Below is a small trained network, with its code and all its weights. Each question gives an input and a class and asks what happens when units are switched off, that is, made to give their printed mean instead of their output.

import numpy as np


def w(rows, s, z=0):
    codes = np.array(rows[::2]) - 128.0
    scale = np.full(codes.shape[1], s)
    scale[-1] = z or s
    return codes * scale


def norm(h):
    return h / np.sqrt((h * h).mean(-1, keepdims=True) + 1e-5)


def f(y):
    return y / 2 * (1 + np.tanh(0.7978845608 * (y + 0.044715 * y**3)))


def log_softmax(a):
    a = a - a.max(-1, keepdims=True)
    return a - np.log(np.exp(a).sum(-1, keepdims=True))


def net(x, mask):
    res = np.array(x, float).reshape(1, 3) / 4 @ E
    u = 0
    for l in range(2):
        y = f(norm(res) @ A[l][:, :-1].T + A[l][:, -1])
        res = res + np.where(mask[u : u + 6], y, B[l][:, -1]) @ B[l][:, :-1]
        u += 6
    return log_softmax(norm(res)[-1] @ U[:, :-1].T + U[:, -1])


A, B = {}, {}
E = w([
[154,161,85,204,74,98,189],'x0',
[148,153,125,130,133,139,126],'x1',
[181,2,122,140,114,170,135],'x2',
],0.0068)
A[0] = w([
[168,78,43,152,161,155,186,4],'0.n0',
[73,186,190,65,253,121,65,219],'0.n1',
[122,191,55,191,120,56,119,62],'0.n2',
[210,41,182,79,220,199,141,51],'0.n3',
[198,116,117,155,111,148,197,62],'0.n4',
[112,148,39,214,117,154,115,99],'0.n5',
],0.0059,0.0021)
B[0] = w([
[225,118,213,175,148,151,181,167],'0.n0',
[112,149,243,161,62,83,120,254],'0.n1',
[101,144,59,46,184,118,165,193],'0.n2',
[2,156,13,64,182,182,130,244],'0.n3',
[142,53,182,211,150,80,124,175],'0.n4',
[36,63,135,86,97,59,181,167],'0.n5',
],0.0059,0.0053)
A[1] = w([
[134,108,41,79,189,209,29,81],'1.n0',
[110,134,96,37,185,214,124,1],'1.n1',
[59,122,79,131,152,24,153,189],'1.n2',
[140,187,225,131,83,113,27,91],'1.n3',
[254,68,174,223,60,168,188,104],'1.n4',
[57,215,17,128,147,92,132,106],'1.n5',
],0.0074,0.0024)
B[1] = w([
[89,127,98,74,96,207,99,231],'1.n0',
[139,45,103,135,151,163,38,204],'1.n1',
[167,195,126,71,94,137,145,248],'1.n2',
[109,145,149,177,123,44,43,214],'1.n3',
[116,138,82,177,254,85,117,255],'1.n4',
[170,85,92,65,93,193,205,241],'1.n5',
],0.0087,0.005)
U = w([
[88,212,189,105,54,31,45,254],'0',
[187,48,37,219,244,64,211,216],'1',
[232,70,193,192,63,146,172,2],'2',
[75,51,46,50,133,196,70,254],'3',
[191,199,54,20,48,102,254,239],'4',
[255,64,165,161,77,118,144,2],'5',
],0.008,0.0043)

Each question gives the input, the list of numbers given to net, and the class t.
The units are the neurons (one row each of A and B). Each row of codes is followed by its name. A weight is (code - 128) times the scale printed after its matrix; where a second scale follows, it is the last column's (A, B and U).
mask holds one flag per neuron, layer by layer. A switched-off neuron (its flag False) gives its mean, the last column of its row in B, instead of its output. The means were averaged over made-up inputs and are rounded, as every weight is.
A unit's drop is (log p(t) with every unit on - log p(t) with that unit switched off) / (log p(t) with every unit on - log p(t) with every unit switched off).
most important unit: the unit with the biggest drop
k most important neurons: the k neurons with the biggest drops, biggest first
top k neurons in layer l: the k neurons of layer l with the biggest drops, biggest first
drop when u is switched off: that unit's drop, to one decimal
input [6,5,1], class 1: top 2 neurons in layer 0 -> (0.n3, 0.n4)
input [4,4,1], class 1: most important unit -> 0.n3
input [2,1,-7], class 4: 2 most important neurons -> (1.n5, 0.n2)
input [1,-2,4], class 1: top 3 neurons in layer 0 -> (0.n0, 0.n2, 0.n4)
input [1,-7,-5], class 4: 2 most important neurons -> (0.n2, 1.n5)
input [-8,-7,0], class 0: top 2 neurons in layer 0 -> (0.n1, 0.n2)
input [1,1,7], class 1: top 2 neurons in layer 0 -> (0.n0, 0.n2)
input [-7,-6,-3], class 0: drop when 0.n1 is switched off -> 0.2
input [-7,-5,-3], class 0: drop when 0.n1 is switched off -> 0.2
input [-8,3,-3], class 0: drop when 0.n1 is switched off -> 0.7
input [2,-7,-7], class 4: drop when 1.n5 is switched off -> 0.2
